Table B holds the same points as the rows below and some others, measured another way and shuffled. Each row below is followed by which row of B it is.
B, 72 x 22:
158 66 -53 5 108 123 158 -80 81 -334 -52 -141 -172 164 -74 -110 203 -8 -182 -49 -298 168
444 -262 27 469 230 155 -155 -106 334 -341 394 229 -90 -303 -256 -1 61 33 -776 -8 137 73
167 96 -134 -69 20 138 279 -145 52 -350 -114 -221 -155 282 -48 -167 242 -9 -71 -58 -367 305
-216 -65 -105 -240 -237 -13 105 -58 -138 219 194 -103 85 76 62 35 83 166 371 -33 128 197
-195 108 -14 -300 -149 12 -83 -61 -25 322 221 -200 -155 193 249 -45 34 295 426 248 145 -48
104 51 10 -90 -138 4 210 -134 38 -104 37 26 -14 68 -36 -8 93 -113 14 -51 -122 148
157 106 57 -57 -26 38 167 -107 70 -227 -32 -12 -111 87 -75 -26 102 -108 -66 -41 -206 89
-38 237 -64 -374 -227 41 219 -179 -34 37 -56 -270 -169 385 174 -133 113 101 447 139 -203 174
40 237 125 -75 272 103 -174 32 142 -209 -16 -198 -400 130 33 -66 111 164 -79 163 -189 -258
-163 41 119 -118 28 -53 2 98 -95 -51 39 25 -2 -104 -113 154 67 -25 83 -170 -17 -110
-258 -7 140 -154 -65 -85 -151 91 -82 241 251 81 21 -165 1 188 -30 100 212 -19 251 -205
-395 35 74 -195 165 -30 -65 260 -209 -10 -31 -124 -23 -60 -81 170 151 92 163 -233 -56 -181
72 -373 -157 272 112 147 -212 -32 128 34 527 30 4 -201 -89 0 93 332 -373 28 353 166
-115 119 307 -117 9 -153 37 115 -92 -130 -51 221 49 -243 -219 272 -10 -256 40 -284 -64 -258
-55 18 -36 -123 -36 13 271 3 -100 -170 -82 -51 45 81 -89 30 198 -132 21 -226 -238 185
87 -93 -25 40 -58 32 172 -71 19 -144 111 67 54 -50 -127 34 119 -89 -150 -158 -53 193
-29 20 -91 -184 -185 50 3 -165 17 134 236 -153 -97 162 92 -74 48 284 305 165 125 165
-65 11 -173 -83 134 213 -264 -51 147 179 339 -386 -369 269 280 -211 146 562 71 402 128 2
336 24 95 172 116 65 230 -87 151 -494 -60 149 -54 -71 -250 9 145 -309 -485 -212 -314 113
17 -131 -15 103 141 79 -35 45 62 -105 197 19 -41 -114 -80 34 141 42 -291 -90 18 24
88 -278 -194 180 38 142 50 -69 65 -107 293 -33 36 -54 -85 -45 182 149 -304 -76 88 314
-115 6 97 -143 -127 -58 5 -17 -40 140 177 69 29 -70 2 116 3 2 162 -30 123 -62
112 91 121 -67 -89 -95 596 -3 -159 -533 -385 202 222 -63 -365 160 206 -654 -168 -600 -544 233
-357 122 127 -192 243 -1 -120 282 -111 65 -10 -129 -153 -2 86 118 149 51 59 -71 -106 -348
-96 179 302 -193 -69 -158 133 61 -105 -116 -113 201 47 -158 -175 235 -6 -308 131 -251 -130 -211
-98 257 -31 -322 -18 103 -89 -85 78 187 104 -363 -376 387 334 -184 99 334 357 380 -64 -87
66 50 70 -76 -96 -25 168 -76 10 -121 31 61 -2 1 -83 51 78 -135 -1 -114 -111 79
234 39 82 103 120 92 -79 -90 220 -174 172 22 -217 -25 -32 -47 62 42 -288 116 -29 -56
107 59 85 -73 -107 -40 295 -84 -39 -298 -113 103 55 -22 -233 86 104 -260 -19 -273 -237 160
-162 -148 105 81 159 8 -333 146 37 150 394 86 -54 -289 -49 165 4 223 -148 4 333 -256
-39 33 -71 -88 93 132 -169 -38 97 64 234 -241 -275 160 144 -108 112 358 53 234 60 -19
71 288 94 -198 67 58 127 -55 76 -216 -157 -157 -267 236 58 -86 138 -74 42 68 -356 -77
-81 226 -158 -355 -110 86 361 -99 -100 -120 -221 -374 -158 474 141 -181 268 28 341 -5 -435 271
-145 45 139 -79 95 -16 -131 100 -19 22 128 19 -90 -106 -42 123 43 61 25 -37 57 -207
-101 -5 149 139 480 95 -354 249 110 -174 154 -47 -267 -178 -84 90 113 191 -388 -8 8 -380
111 12 36 63 139 112 -173 -46 185 -66 241 -66 -245 4 22 -54 63 200 -181 170 66 -82
226 103 64 15 49 76 110 -115 142 -282 -2 -7 -161 62 -77 -55 109 -85 -188 -12 -213 55
64 287 57 -200 91 48 344 -3 -44 -444 -380 -171 -176 266 -88 -60 232 -251 1 -198 -589 76
-310 -52 30 -103 151 24 -309 169 -69 158 271 -131 -118 -97 4 112 57 367 146 24 237 -198
211 229 -3 -174 -118 67 298 -213 100 -215 -110 -125 -188 291 57 -149 131 -125 64 75 -342 168
83 16 -121 22 205 182 70 -9 81 -272 0 -238 -212 186 -6 -143 254 116 -235 -9 -260 142
119 -183 43 245 211 104 -280 21 196 -56 396 83 -126 -231 -96 44 42 205 -408 68 235 -101
306 -113 6 279 225 124 145 -21 151 -513 27 114 -49 -125 -289 3 194 -185 -616 -242 -238 165
-262 -12 -17 -213 -87 -28 66 62 -143 160 111 -67 47 15 43 91 111 55 222 -95 40 17
18 117 22 -188 -151 -11 197 -114 -25 -82 -14 -45 -44 121 -33 -5 88 -59 189 -50 -142 124
166 250 108 -183 -109 20 -20 -218 156 -47 90 -87 -277 182 69 -85 -14 99 202 259 -44 -50
-207 57 115 -302 -334 -130 -25 -87 -89 349 254 73 58 -43 76 144 -88 97 498 62 279 -60
73 30 -153 -88 5 117 267 -95 -23 -298 -85 -214 -83 231 -82 -111 243 21 -8 -131 -304 327
126 -142 -11 -14 -339 -72 291 -215 -50 -120 159 205 247 -140 -268 109 19 -147 85 -255 88 378
170 -26 168 77 -49 -15 -128 -112 186 30 323 210 -75 -181 -37 83 -63 -1 -171 115 206 -119
253 41 58 63 3 87 -102 -178 240 -82 253 17 -226 14 2 -73 6 133 -147 216 76 -11
-187 -10 141 -74 59 -62 -130 117 -71 31 158 68 1 -189 -106 185 24 60 61 -120 130 -183
285 121 202 -7 -122 -15 -91 -227 228 -60 242 156 -176 -62 -55 12 -109 24 -15 197 127 -95
-119 312 378 -288 -85 -150 -226 0 39 175 121 91 -217 -75 51 167 -161 36 374 179 144 -473
-202 96 344 -107 71 -137 -299 158 -12 145 212 203 -73 -304 -72 278 -119 22 101 -12 252 -490
177 190 140 -120 -112 -32 274 -138 52 -253 -117 79 -62 65 -96 17 69 -277 6 -95 -276 57
174 -35 -38 114 160 128 63 -43 116 -319 64 -51 -126 23 -130 -60 178 20 -324 -78 -167 132
172 -89 306 170 -48 -121 -146 -56 130 -86 330 439 79 -465 -294 262 -148 -152 -252 -116 293 -192
-103 287 374 -341 -256 -232 45 -45 -83 74 -26 208 3 -114 -91 236 -143 -220 439 -82 23 -277
125 20 120 -72 -226 -126 463 -99 -114 -336 -160 270 247 -133 -335 177 85 -495 -30 -463 -264 247
-105 -255 -39 85 -5 -8 70 78 -83 2 235 138 193 -237 -153 154 116 -48 -187 -276 132 128
-201 95 -71 -413 -413 -34 7 -200 -74 449 287 -196 -53 244 252 -45 -34 342 705 282 260 132
-9 -84 154 4 -115 -107 95 -4 -49 -63 140 270 178 -279 -232 227 -4 -195 -60 -268 95 3
252 -181 -1 354 343 176 -180 17 244 -331 273 54 -162 -193 -187 -10 140 113 -652 -32 31 -8
-63 144 267 -222 -236 -183 158 -40 -91 -7 -19 236 103 -142 -142 226 -58 -289 240 -192 -19 -114
234 124 101 91 240 110 -32 -34 179 -422 -25 -47 -273 21 -163 -49 122 0 -311 -12 -242 -65
-111 -144 265 155 191 -57 -391 177 80 116 413 271 -12 -462 -138 278 -82 84 -280 -44 387 -414
53 -403 -149 272 49 80 78 7 -14 -181 312 136 211 -271 -297 110 166 41 -410 -324 148 337
259 -132 -128 118 -82 128 88 -221 165 -122 271 -7 -49 40 -49 -104 104 106 -215 61 44 315
153 -195 -185 186 136 192 23 -74 142 -164 245 -102 -97 35 -31 -121 211 171 -369 13 -16 252
609 267 267 105 -12 56 -34 -352 405 -432 81 156 -363 12 -162 -89 -98 -92 -262 244 -127 -86
-100 70 272 -76 33 -87 -271 61 55 123 258 151 -102 -233 -47 191 -97 86 61 53 254 -359
Rows of B count from 0, top down.

-98 9 14 -22 -2 -57 -165 -148 178 92 -18 37 89 62 26 79 -107 69 -90 151 103 25 85 95 -59 40 : 55
79 -9 63 7 121 70 -101 -119 33 269 49 -183 58 105 -24 63 -284 190 -231 134 16 185 159 47 -116 -113 : 39
-8 -92 19 117 4 11 -147 -134 282 161 51 -46 112 46 -33 77 -70 172 -171 112 19 -27 21 41 -183 52 : 65
-297 120 -12 -468 -75 -230 -114 -174 -216 -133 -88 47 -74 -160 120 27 46 -229 94 142 107 114 118 249 261 4 : 57
-118 178 -208 -148 -55 -97 -30 13 -104 12 20 163 -34 -58 166 116 -158 -142 16 142 78 139 201 4 130 -82 : 54
-23 128 -219 -33 -74 -70 65 154 -2 -4 30 114 -74 -112 111 141 -17 -170 5 73 -51 40 97 -62 67 -1 : 51
-59 44 -44 -73 -46 -83 -37 -10 44 19 14 3 4 -60 55 62 -9 -63 -53 76 -5 49 63 36 27 15 : 26
-211 102 -132 -208 -161 -212 -12 23 2 -175 -30 156 -56 -194 120 67 183 -262 104 61 9 -43 23 73 169 106 : 62
36 148 -282 -299 -14 -23 221 252 -309 38 -29 -108 -346 -338 49 255 60 -311 45 65 -219 103 101 54 202 -34 : 60
-105 172 -17 -120 -30 -143 -49 33 -17 -41 -37 91 27 38 111 27 -86 -140 6 103 89 117 135 18 114 -28 : 71
-237 33 -191 -140 -135 -150 -102 -72 163 -72 -66 200 -53 -168 76 182 136 -149 85 146 57 -126 8 144 54 171 : 59
-6 -19 119 -118 36 -41 -73 -121 -27 98 36 -177 44 -3 -5 -14 -85 57 -153 77 -15 135 83 77 -9 -51 : 27
116 130 88 -42 40 -58 95 154 -147 40 62 -172 10 44 49 -57 -131 -80 -127 -12 -81 237 140 -99 69 -141 : 16
-14 31 69 -190 -42 -117 59 41 -118 -49 29 -166 -52 -146 17 -28 106 -137 -48 -10 -121 91 23 45 100 -7 : 41
36 -12 -7 -87 92 46 -76 -115 -5 236 19 -163 -28 -2 -23 127 -197 112 -174 151 -13 132 128 105 -67 -71 : 36
40 -43 7 -177 42 2 37 -16 -78 135 -1 -256 -135 -173 -64 122 28 -27 -113 66 -155 67 25 127 7 5 : 63
-231 179 -97 -72 -86 -171 -192 -121 96 -56 -17 294 129 100 185 38 -177 -80 30 175 247 85 189 33 85 -14 : 58
-150 134 -22 -323 -62 -184 26 49 -153 -111 -82 -12 -118 -167 72 61 111 -275 79 69 -23 74 58 130 216 37 : 48
82 222 179 16 -39 -179 109 242 -127 -139 89 -51 145 149 129 -226 -84 -174 -81 -94 -25 260 138 -226 136 -148 : 61
70 -34 -17 209 39 56 -124 -87 253 229 92 -23 145 133 6 76 -230 218 -219 120 41 54 103 -55 -207 -32 : 31
-149 56 234 -268 23 -161 -177 -247 -122 -8 0 -104 134 79 65 -140 -145 12 -100 102 138 236 154 145 105 -103 : 52
-160 87 204 -272 -37 -214 -87 -98 -95 -126 -41 -74 62 1 60 -121 44 -134 -14 41 65 136 69 125 157 -10 : 49
16 -75 36 84 -64 -63 -26 8 223 18 52 -76 51 -66 -32 24 127 17 -111 4 -99 -67 -62 -6 -101 103 : 56
-21 -11 5 5 -3 -36 -87 -74 126 96 35 -43 57 10 12 49 -66 55 -122 90 5 43 59 36 -69 10 : 6
-2 53 -87 -173 -13 -50 59 56 -101 44 -4 -108 -133 -170 19 121 27 -125 -40 66 -109 76 62 65 76 -4 : 15
-93 -89 -53 -144 9 -8 -131 -198 98 153 -20 -92 -53 -127 -40 165 -8 72 -93 163 -9 -24 31 205 -63 71 : 18
-56 24 -247 -129 -15 16 -39 -70 -31 149 41 18 -113 -174 56 222 -98 -19 -62 163 -30 56 131 93 3 -27 : 28
-135 -83 224 -330 -58 -186 -54 -150 -54 -106 -40 -235 -25 -183 -47 -85 254 -107 -34 1 -83 12 -75 216 109 96 : 1
103 59 129 247 -8 -59 -29 95 233 43 93 -18 213 207 39 -89 -125 74 -170 -14 7 89 65 -180 -121 -36 : 7
